Below are the code and all the weights of a small trained network. Each question names an input and a target symbol and asks about switching units off, where a switched-off unit gives its printed mean instead of its output.

import numpy as np


def w(rows, s, z=0):
    codes = np.array(rows[::2]) - 128.0
    scale = np.full(codes.shape[1], s)
    scale[-1] = z or s
    return codes * scale


def f(y):
    return np.maximum(y, 0)


def softmax(a):
    e = np.exp(a - a.max(-1, keepdims=True))
    return e / e.sum(-1, keepdims=True)


def log_softmax(a):
    a = a - a.max(-1, keepdims=True)
    return a - np.log(np.exp(a).sum(-1, keepdims=True))


def net(x, mask):
    ids = ['Φγεζθπω'.index(c) for c in x.split()]
    T = len(ids)
    res = E[ids] + P[:T]
    u = 0
    for l in range(2):
        q, k, v = (res @ M[l].T for M in (Q, K, V))
        z = softmax(np.where(np.tri(T) > 0, q @ k.T / 3**0.5, -1e9)) @ v
        res = res + np.where(mask[u], z, O[l][:, -1]) @ O[l][:, :-1]
        u += 1
        y = f(res @ A[l][:, :-1].T + A[l][:, -1])
        res = res + np.where(mask[u : u + 12], y, B[l][:, -1]) @ B[l][:, :-1]
        u += 12
    return log_softmax(res[-1] @ U[:, :-1].T + U[:, -1])


Q, K, V, O, A, B = {}, {}, {}, {}, {}, {}
E = w([
[167,73,146,38],'Φ',
[180,117,112,94],'γ',
[220,107,45,183],'ε',
[154,155,103,170],'ζ',
[70,158,114,237],'θ',
[118,28,38,63],'π',
[2,91,39,229],'ω',
],0.0094)
P = w([
[202,125,173,217],'0',
[86,173,100,122],'1',
[103,90,169,154],'2',
[49,165,76,83],'3',
[77,64,216,142],'4',
[1,145,45,53],'5',
[100,59,225,144],'6',
[68,190,59,86],'7',
],0.01)
Q[0] = w([
[123,41,80,135],'L0H0',
[95,2,205,212],'L0H0',
[30,210,26,104],'L0H0',
],0.0087)
K[0] = w([
[103,64,167,80],'L0H0',
[21,87,84,146],'L0H0',
[254,70,237,232],'L0H0',
],0.0077)
V[0] = w([
[211,83,165,72],'L0H0',
[167,223,117,100],'L0H0',
[254,70,153,191],'L0H0',
],0.0098)
O[0] = w([
[123,154,151,2,80],'L0H0',
[253,219,251,130,44],'L0H0',
[125,215,75,108,253],'L0H0',
],0.0096,0.004)
A[0] = w([
[82,111,117,51,141],'L0N0',
[119,44,245,167,254],'L0N1',
[95,181,113,219,155],'L0N2',
[102,151,91,172,151],'L0N3',
[81,195,112,53,160],'L0N4',
[163,119,186,52,128],'L0N5',
[53,129,139,194,99],'L0N6',
[68,185,122,81,121],'L0N7',
[184,142,94,174,90],'L0N8',
[139,151,74,158,100],'L0N9',
[255,164,255,176,178],'L0N10',
[86,112,76,111,166],'L0N11',
],0.0082,0.0045)
B[0] = w([
[159,130,119,151,199],'L0N0',
[81,148,87,100,253],'L0N1',
[186,109,115,177,223],'L0N2',
[152,107,129,145,211],'L0N3',
[155,129,125,67,254],'L0N4',
[153,153,124,112,143],'L0N5',
[166,128,99,138,216],'L0N6',
[141,110,136,90,219],'L0N7',
[158,145,99,140,144],'L0N8',
[149,132,120,128,176],'L0N9',
[83,253,147,159,155],'L0N10',
[139,119,161,103,232],'L0N11',
],0.011,0.0087)
Q[1] = w([
[223,247,149,178],'L1H0',
[255,200,5,32],'L1H0',
[101,27,70,135],'L1H0',
],0.0055)
K[1] = w([
[134,158,175,156],'L1H0',
[254,204,153,166],'L1H0',
[149,52,36,112],'L1H0',
],0.0078)
V[1] = w([
[102,199,38,95],'L1H0',
[160,44,30,114],'L1H0',
[86,70,206,2],'L1H0',
],0.0083)
O[1] = w([
[187,218,183,165,186],'L1H0',
[203,1,186,55,172],'L1H0',
[187,145,40,107,6],'L1H0',
],0.0095,0.019)
A[1] = w([
[44,117,66,148,100],'L1N0',
[107,131,131,188,197],'L1N1',
[227,137,79,181,255],'L1N2',
[150,68,121,87,114],'L1N3',
[82,54,219,160,57],'L1N4',
[60,104,158,83,108],'L1N5',
[2,170,164,179,75],'L1N6',
[162,58,86,115,162],'L1N7',
[90,124,177,55,126],'L1N8',
[49,112,180,181,136],'L1N9',
[107,54,80,103,47],'L1N10',
[142,64,140,140,64],'L1N11',
],0.0085,0.0069)
B[1] = w([
[209,135,113,254,132],'L1N0',
[66,81,107,72,175],'L1N1',
[55,42,117,102,183],'L1N2',
[166,151,162,133,200],'L1N3',
[187,208,44,178,250],'L1N4',
[140,110,66,170,173],'L1N5',
[100,75,128,33,197],'L1N6',
[132,155,217,119,206],'L1N7',
[137,120,101,253,177],'L1N8',
[99,86,51,89,214],'L1N9',
[149,188,143,173,180],'L1N10',
[153,223,100,73,196],'L1N11',
],0.0062,0.018)
U = w([
[142,151,10,77,3],'Φ',
[110,253,49,185,21],'γ',
[113,173,202,180,176],'ε',
[39,128,133,110,206],'ζ',
[52,61,23,160,233],'θ',
[138,28,179,82,207],'π',
[199,159,92,215,43],'ω',
],0.0069,0.0036)

Each question gives the input, a string of symbols that net reads in full, and the target symbol t.
The units are the heads (3 rows each of Q, K, V and O) and the neurons (one row each of A and B). Each row of codes is followed by its name. A weight is (code - 128) times the scale printed after its matrix; where a second scale follows, it is the last column's (O, A, B and U).
mask holds one flag per unit, layer by layer, with each layer's heads first. A switched-off unit (its flag False) gives its mean, the last column of its rows in O or B, instead of its output. The means were averaged over made-up inputs and are rounded, as every weight is.
A unit's drop is (log p(t) with every unit on - log p(t) with that unit switched off) / (log p(t) with every unit on - log p(t) with every unit switched off).
The circuit of an input: a set's keep is (log p(t) with only the set's units on - log p(t) with every unit switched off) / (log p(t) with every unit on - log p(t) with every unit switched off). Starting from the 12 units with the biggest drops (on a tie, the unit counted first), units are removed one at a time, each time the one whose removal leaves the highest keep (on an exact tie, the one counted first), for as long as the keep stays at least 0.8.
units of the circuit, in order: the units of the circuit, biggest drop first
top k neurons: the k neurons with the biggest drops, biggest first
k most important neurons of layer l: the k neurons of layer l with the biggest drops, biggest first
input θ θ π Φ θ, target π: units of the circuit, in order -> L1H0, L0H0
input γ ζ ω ε π θ ζ ζ, target γ: units of the circuit, in order -> L0H0, L1H0
input γ θ Φ θ θ γ ε γ, target γ: units of the circuit, in order -> L0H0, L1H0, L0N10
input ε ε γ ζ Φ, target ζ: 2 most important neurons of layer 1 -> L1N4, L1N6
input γ Φ γ π γ γ, target γ: units of the circuit, in order -> L1H0, L0H0, L0N10
input ζ γ θ π, target ζ: top 3 neurons -> L0N10, L1N6, L1N4
input Φ ζ γ Φ, target Φ: units of the circuit, in order -> L0H0, L1H0
input γ ε ζ θ ε θ, target γ: units of the circuit, in order -> L0H0, L1H0
input θ ε Φ Φ, target θ: top 2 neurons -> L0N2, L1N9
input ω ζ θ, target ω: units of the circuit, in order -> L0H0, L0N2, L1N6
input γ ω θ θ ζ θ ω, target ω: top 2 neurons -> L1N4, L1N10
input ε θ Φ γ, target ε: units of the circuit, in order -> L0H0, L1H0, L1N4, L1N9
input Φ γ Φ π, target Φ: top 2 neurons -> L0N2, L0N4
input Φ ζ ζ, target ζ: 3 most important neurons of layer 0 -> L0N10, L0N4, L0N7
input Φ π ζ Φ, target Φ: top neuron -> L0N2
input π π θ Φ, target π: units of the circuit, in order -> L1H0, L1N4
input π π γ γ, target π: units of the circuit, in order -> L1N4, L1H0
input π π γ, target π: units of the circuit, in order -> L1H0, L1N4
input ω θ ε Φ, target ω: 2 most important neurons of layer 1 -> L1N4, L1N8
input π ε ε ω ε, target ω: most important neuron of layer 0 -> L0N1
input Φ ζ θ Φ θ θ, target Φ: units of the circuit, in order -> L0H0, L1H0, L0N4
input π Φ θ γ θ Φ, target π: units of the circuit, in order -> L1N4, L1H0
input ζ ε γ γ θ ω, target ζ: top 4 neurons -> L0N10, L1N6, L1N4, L0N11
input ω γ ε θ π θ Φ ζ, target ω: top 4 neurons -> L1N4, L0N2, L1N8, L0N6
input θ ω π ω π θ γ ω, target θ: 2 most important neurons of layer 0 -> L0N2, L0N4
input Φ ω ζ ω γ, target ω: top 2 neurons -> L1N4, L0N1
input θ Φ ζ, target θ: most important neuron of layer 1 -> L1N7
input θ π θ γ, target θ: most important neuron of layer 1 -> L1N9
input ε θ θ ω θ π Φ ω, target ε: 2 most important neurons of layer 1 -> L1N4, L1N9
